Each row has a class, written after it.
[-156   32   84 -166 -102  223  -45   28  -48 -121   14  -91   46 -258
 -102    4 -204  -62 -117  -96  -68   92  152   46  150  100  138   21
   11  -69  -47  317] | G
[ -11  130   48  -13   -8   43  -43   49   43 -124  -70  -48  -25 -163
  -39  -54  -76   31   12    7  -20   72  118   -3  -11  -38   85  -36
  -10  -76   35   75] | L
[-100 -222 -130 -196  123  102 -222   13  106  -12 -183   84  258  -67
  -24  276 -218  173 -240  139  -51  -59  167  252  116   87 -302 -326
   64 -100  219   16] | K
[  33 -128  -32  -54 -200  199  -32   80 -119   17   13  -45  121 -237
   16   18 -116   42 -138  -44 -119   56   60   85  207  -24  -75  -94
   51   -8 -116  250] | J
[ -58  341  143  114  134 -162   22  182  141 -107  -93 -146 -202  -96
 -185 -322  135  -70  163   18   45    0   32 -156    5  -75  418  -89
 -106  -71   62  -64] | V
[ -45  277  157  107  167   60  -10  154   73  -91  -86  -94    8 -178
 -172 -227   16 -237   27  -27  -43   80  169 -193   56  -62  329 -177
  -35 -145  -44   35] | E
[ 165  183  107  459   -4 -284  -33  -42 -128 -129 -160  186 -309  383
   13 -224  267  -95  466   76  173  -31 -279 -177 -542 -116  156  148
   24  263   -2 -320] | V
[  26   77   67  -52  -49  119   12  -54  -49 -122   42   83  -95  -22
   33   11  -32 -133   22  -58  -46  140  118  -71 -134   55  102  122
   52   42  -72  158] | V
[-325  -40   -7 -241  387  110  -29 -107  110 -328 -260  303  134  293
 -120  476 -201  -30 -133    7  -69  -81  245   44 -189  185 -165   42
  -94  -85  370 -197] | X
[ 116  550  337  376 -179 -207  212   57   63 -122   49 -281 -505   20
 -170 -481  333 -335  372 -165  172  151 -110 -464 -227 -105  702  323
 -154  110 -241   -7] | B
[  71 -113  151  -37 -288  206  104 -148 -158  -16  141   15 -212  -65
  158   94  -35 -123  -17  -65   37  142    1  -36  -58  125  -41  466
   84  120 -197  275] | E
[-191 -299  -58 -375  165  135   39  -76  211  -78  -50   87   22    7
   27  321 -161   78 -237   59  -46  -14  178  152   89  205 -275  -24
   12 -133  241   42] | L
[-114  375  215   70  148  -30  227    7   37 -378  -90   42 -280   87
 -133  102   80 -316  103  -87   14   50  198 -212 -201  101  370  281
 -150   18   90  -45] | U
[  25  228  195   50   46  -23  149   87   -1  -58    9 -158 -151  -74
  -81 -130  142    7   91 -100   -6    0   49 -144   34  -54  272  167
 -134  -22  -52   90] | B
[ -61  139   51  102 -107  102  -58  126 -180  -91 -125 -134   58 -210
  -64 -110  -44  -94   20  -15   10   53   42   42  115  -98  172 -159
    8  -15  -44  130] | J
[  65 -135  -53  -30  -14  125  -91   75   10  115   12 -110  183 -240
   62  -51  -48  148  -98    6  -92   -9  -25   81  252 -105 -149 -238
   39  -91  -43  121] | L
[-285  120   56 -101  436   41 -129  -43   70 -383 -375  363   89  298
 -149  348 -179 -145  -18  133   -6  -43  298   56 -405  167  -86  -82
   35 -110  379 -309] | E
[ -22  -52  -20 -166   13  114  -24   98  134  114  106 -149   33 -277
  -18  -44  -37   26 -150    7 -114   40  116   44  249   25   97 -110
   -5 -104  -59  213] | V
[-114 -211 -194 -245   73  420 -108  226  160  269  103 -249  312 -626
  -66  -53 -262  200 -467 -132 -270  -18  139  207  825  -29  -26 -678
   24 -388  -58  427] | F
[ -65  226   62  186  218 -101 -155   30   69 -170 -203  116   36  147
  -97 -139   18 -195  223   13    1   39   31 -142 -344 -101   77 -272
   60  -41   82 -279] | L
[ 118  175  172  332 -157 -298  204 -152   10 -174  -24   86 -462  378
   20  -61  267 -156  341   21  281   46 -282 -275 -424  -48  209  628
 -182  274   12 -239] | X
[ 181 -215  -93   29 -268   36 -139   75   19  426  196 -281  153 -340
  124 -215   -1  129  -85   -3  -10   27 -136   53  355 -116  -85 -235
   82   -5 -241  228] | K
[  80 -580 -424   64   30  -26 -464    4  104  395 -115  108  499  -23
  103   12 -131  295  -80  191 -119  -95 -234  278   63 -140 -528 -695
  235  -40  112 -161] | G
[-160 -109 -208   94  403 -150 -368   55  172  -73 -436  221  372  191
  -75   72  -74   23   42  230   15  -88  -16  155 -188  -87 -262 -767
   72 -124  437 -502] | L
[-106  161  251 -133 -191   45  265 -107  -60 -160  135 -161 -387  -86
   12   31   51 -117   -3 -140  186  126   27 -110    1  152  319  702
 -215   67  -51  251] | X
[ -20 -562 -361  -41  144   42 -470 -123   39  193 -195  385  445  236
  213  257 -221  167 -106  209    4  -77 -148  281 -206  -26 -692 -478
  210  -13  233 -302] | E
[-139  112  -70  -41  136   81 -141   87   81  -74 -131  -49  176  -72
 -145    2  -90 -101  -52  -44 -100   22  146    5   66  -37   83 -418
    7 -149   83  -36] | B
[  13  308  406  -72 -337  160  390  -37 -128 -207  241 -332 -497 -230
  -95 -184   81 -213   35 -279   85  164   86 -259  144  143  581  750
 -139   80 -289  509] | G
[  41   16   58   59  -20  -74  -12  -25    3   78   -8  -20 -141   74
   32 -104  118  -58  108  -19   37   78  -58  -93 -144    0   15    2
   71   44  -27  -35] | B
[-165  455  347  -71  -61  231  335   47  -34 -418    8 -128 -377 -229
 -200  -71    7 -331   16 -186  -10  143  289 -203   14  141  525  447
 -141  -75  -86  305] | F
[ -53  463  179  242  130 -122  -74  235   54 -170 -144 -154 -120 -182
 -250 -437  125 -146  210  -27   -5    9   26 -184  -38 -133  533 -271
  -93  -90  -24  -74] | V
[ 218  243  208  490 -238 -441  150   84  150  179   66 -329 -503   72
  -42 -561  425  -67  368   14  370  -62 -435 -290   12 -190  532  218
 -258  140 -113 -215] | E
[-107 -109   59  -81   40   -5   30  -31   86  -71  -76   41 -168   43
    3  116   -1  -77  -48  109  101  -31   17   51  -46  128  -50  153
   -7  -22  147  -91] | E
[ -63  147  -36  250  306 -171 -134  156  175 -104 -254   43   32  189
 -180 -133   53 -113  156   44   20  -67    4 -150 -195 -155  218 -415
    6  -95  233 -360] | Z
[  33  -57  -43   78   34 -246   49  -18  228  164   11 -113 -128   81
   61 -104  230   80  101   50  134  -87 -182   -5   -5   -8  122   10
 -168   16  129 -182] | V
[  53 -318  -31  -26  -72  122  -43 -195 -141  -76  -71  340  -15  239
  247  346 -123  -14  -28  117   74    0  -54   83 -287   75 -399  339
   43  150   79  -70] | E
[ -50  290  250   64   33   30  301   86   87 -169   67 -226 -329  -57
  -97 -113  110 -233   44 -220   32   13  107 -310   46    0  540  305
 -205  -81  -13   62] | Z
[  77  438  388   29 -168  -29  473   87    2 -149  245 -369 -533 -218
  -98 -352  281 -177  133 -238   71   66   27 -359  174   37  716  609
 -266   28 -233  277] | V
[ -27 -168  -75 -254 -217  260  -54  133  -31  202  111 -275  156 -477
   -3  -38 -159  173 -258  -27 -144   92   85  133  485   41  -50 -179
   63 -117 -130  431] | B
[ -80 -705 -541 -237  336   34 -461   44  191  356 -179  293  699  104
  143  288 -252  470 -239  221 -186 -217  -51  441  174  -28 -899 -877
  240 -172  385 -287] | L
[ -77  306   -7  211  250  -83 -134  -27  -19 -379 -282  272   90  304
 -196  -27  -36 -330  249   34    5   17  146 -165 -571  -17   89 -261
   94  -19   93 -339] | K
[ -20  259  206 -132 -195  173  186   96  -18 -157  122 -317 -188 -414
 -138 -157  -61 -141 -134 -177  -29  113  214 -125  313   86  390  179
  -89 -101 -184  390] | K
[ 170  184  253  251 -266 -213  305   96   99   82  271 -345 -583 -174
    3 -423  292  -45  192 -165  196   39 -309 -334  127  -65  542  524
 -192  146 -254  133] | U
[-187  158  211  -40  166  -81  220  -27  224 -225  -69  -82 -393  184
  -95   80   60 -179   52 -104  130    4  100 -201 -152   97  363  321
 -151  -58  209 -100] | Z
[  19 -267 -148  193  -21 -281 -127  -34  174  115 -155   70  -86  232
  139   14   94   89  129  142  190  -61 -280   45 -168 -103 -165 -141
    2   59  317 -359] | Z
[  12 -128  -35  116  -78  -67 -204   40   17   47 -127  -23   25  -55
   30  -71  -51   41   49  131  112  -35 -128   68   -8  -87 -107 -187
   74   53   60  -92] | K
[-106 -105  -27   80  153 -131  -75 -242  205 -256 -268  378  -79  518
   29  342  -87 -189  148  100  114  -26   42  -82 -621  122 -191  142
    5  131  286 -410] | K
[  65  157  216  -36 -137  -17  228 -141  -62 -192  118   83 -389  124
   87    9  138 -121  167  -65   85  151   31 -165 -339  142  140  656
   22  158  -80  123] | V
[ -32  -70   21   -4 -104 -192   69  -61   97   31  -22  -64 -253  187
  105   54  109  -49   32   73  260  -36 -172    4  -98  -17   17  280
 -121   95  135 -208] | J
[ -25  -48  -74  220 -103   14 -194  102   -1   32 -135 -121   36 -107
  -11 -151  -37  -37   90   33   53   16 -118  -22   -9 -138  133 -314
  103  -25   64  -67] | Z
[ -27 -111 -130   62   87  122 -302   48  -55  -58 -256  178  258    1
  -61   29 -149   42   24   87 -191    5   66   38 -195  -60 -254 -461
  167  -51   42  -81] | B
[ 209  -48   40  270 -364  -52    2    3  -69  195  106 -146 -241  -44
  133 -249  101  -26  172  -39  118  118 -253 -136  -42 -157  111  197
  115  188 -240   96] | J
[  39 -712 -451 -130  -12  144 -470   40  -83  380  -27  167  501 -241
  256  113 -264  375 -199  230 -156  -20 -178  367  153  -99 -733 -634
  346  -43   37   76] | U
[-231 -180 -152 -184  188   76 -271  -45   65 -116 -329  187  246  140
    4  308 -198   63  -90  158  -17  -19  124  165 -165   73 -329 -288
  115  -61  380 -213] | B
[-142   56  -30  -32  338   90 -131  173   65  -69 -226   68  222  -60
 -128  -11 -126   65  -83  -27 -184  -69  114  -56   90  -55  -45 -466
   17 -208  176 -127] | B
[ -22  -64  -53  122 -155  149 -269   32 -177  -31 -106   97  124  -66
   24  -39 -196 -100   60    6  -53   96  -26   41 -199  -96  -95 -153
  192   78 -145   51] | J
[ 163 -411 -198   50 -329  140 -277   48  -97  409  155 -153  165 -412
  190 -182  -76  258 -149   30  -26   95 -303  156  349 -144 -299 -188
  145   23 -219  297] | X
[  88 -203 -157   76 -192   37 -289  173   17  338   17 -289  247 -418
   12 -259  -72  201 -118   41  -17  -74 -143  160  420 -135  -47 -555
   62  -86 -110  126] | K
[  79  307  272  125   -2    9  129  117    7  -29   71 -231 -240 -205
  -65 -243  165  -90   76 -150   12   91   35 -171  201  -72  478  165
 -107   42 -120  232] | V
[ -69 -273 -156 -210  -12  454 -236   53  -97   50  -26  117  383 -342
   59  174 -300   96 -276  -24 -250   58  220  254  251   15 -317 -370
  201 -131  -12  327] | F
[-109  268  124   28   51   77  105   34   -1 -216  -37  -91  -79  -66
 -184  -74  -18 -236   63  -96  -17   90  135 -143  -56   61  354  136
    6  -45  -17   99] | G
[ 168  -57  150  130 -275    4  -16  -52  -98  165  158 -132 -219  -93
  180 -178  163   13  154  -38  100   88 -220  -66  -61  -52   93  348
   63  215 -228  183] | V
[-252 -440 -298 -368  384  201 -152 -166   12  -97 -182  457  383  325
  102  649 -310   49 -284  160  -94  -74  155  243 -145  148 -654 -131
   63  -88  362 -184] | X
[ 167  246  249   86 -263   78    1  288 -265  199  255 -578 -108 -751
 -136 -619  190  288  -12 -236  -22   75 -115   29  613 -182  459   53
  -35  -61 -400  604] | X
[  98  150  174  137  -79  -16  158  -17   -7 -103   63  -21 -272   52
  -28 -108   65 -150   82  -62   95   50  -56 -204  -59  -20  257  292
 -102   47 -130   24] | E
[ -38   -8  -90   80  218  -24 -174  169  154   83 -172  -37  207  -75
 -117  -50  -37   90  -43   58 -110  -46    5   13  139 -133   -6 -476
   -3 -120  118 -121] | B
[-109    7   -3  -61  131   80  -98   55  -41 -105  -82  150   97   41
 -112   47 -127   37  -34   17  -69  -33   55  -36  -71   22  -70  -71
   -6  -52   32  -25] | X
[ 141 -294 -118  -80 -182  203 -117    6 -204  143   96   39  222 -165
  119   68 -101  185 -167  -10 -124  -31  -71  173  179   -1 -299  -41
  102   22 -118  219] | G
[ -52 -163   -5 -132 -101  150   55 -112  -24  -92   12  157 -139   61
   71  206  -68   29  -31   32   70   10   64  144 -134  124 -137  302
  -25   62   43  153] | F
[  79  132  -60  374   39 -421 -150  142  170  113 -227 -126  -25  122
 -116 -359  222   51  266  159  199  -49 -259  -79 -127 -263  227 -381
  -45   27  147 -403] | J
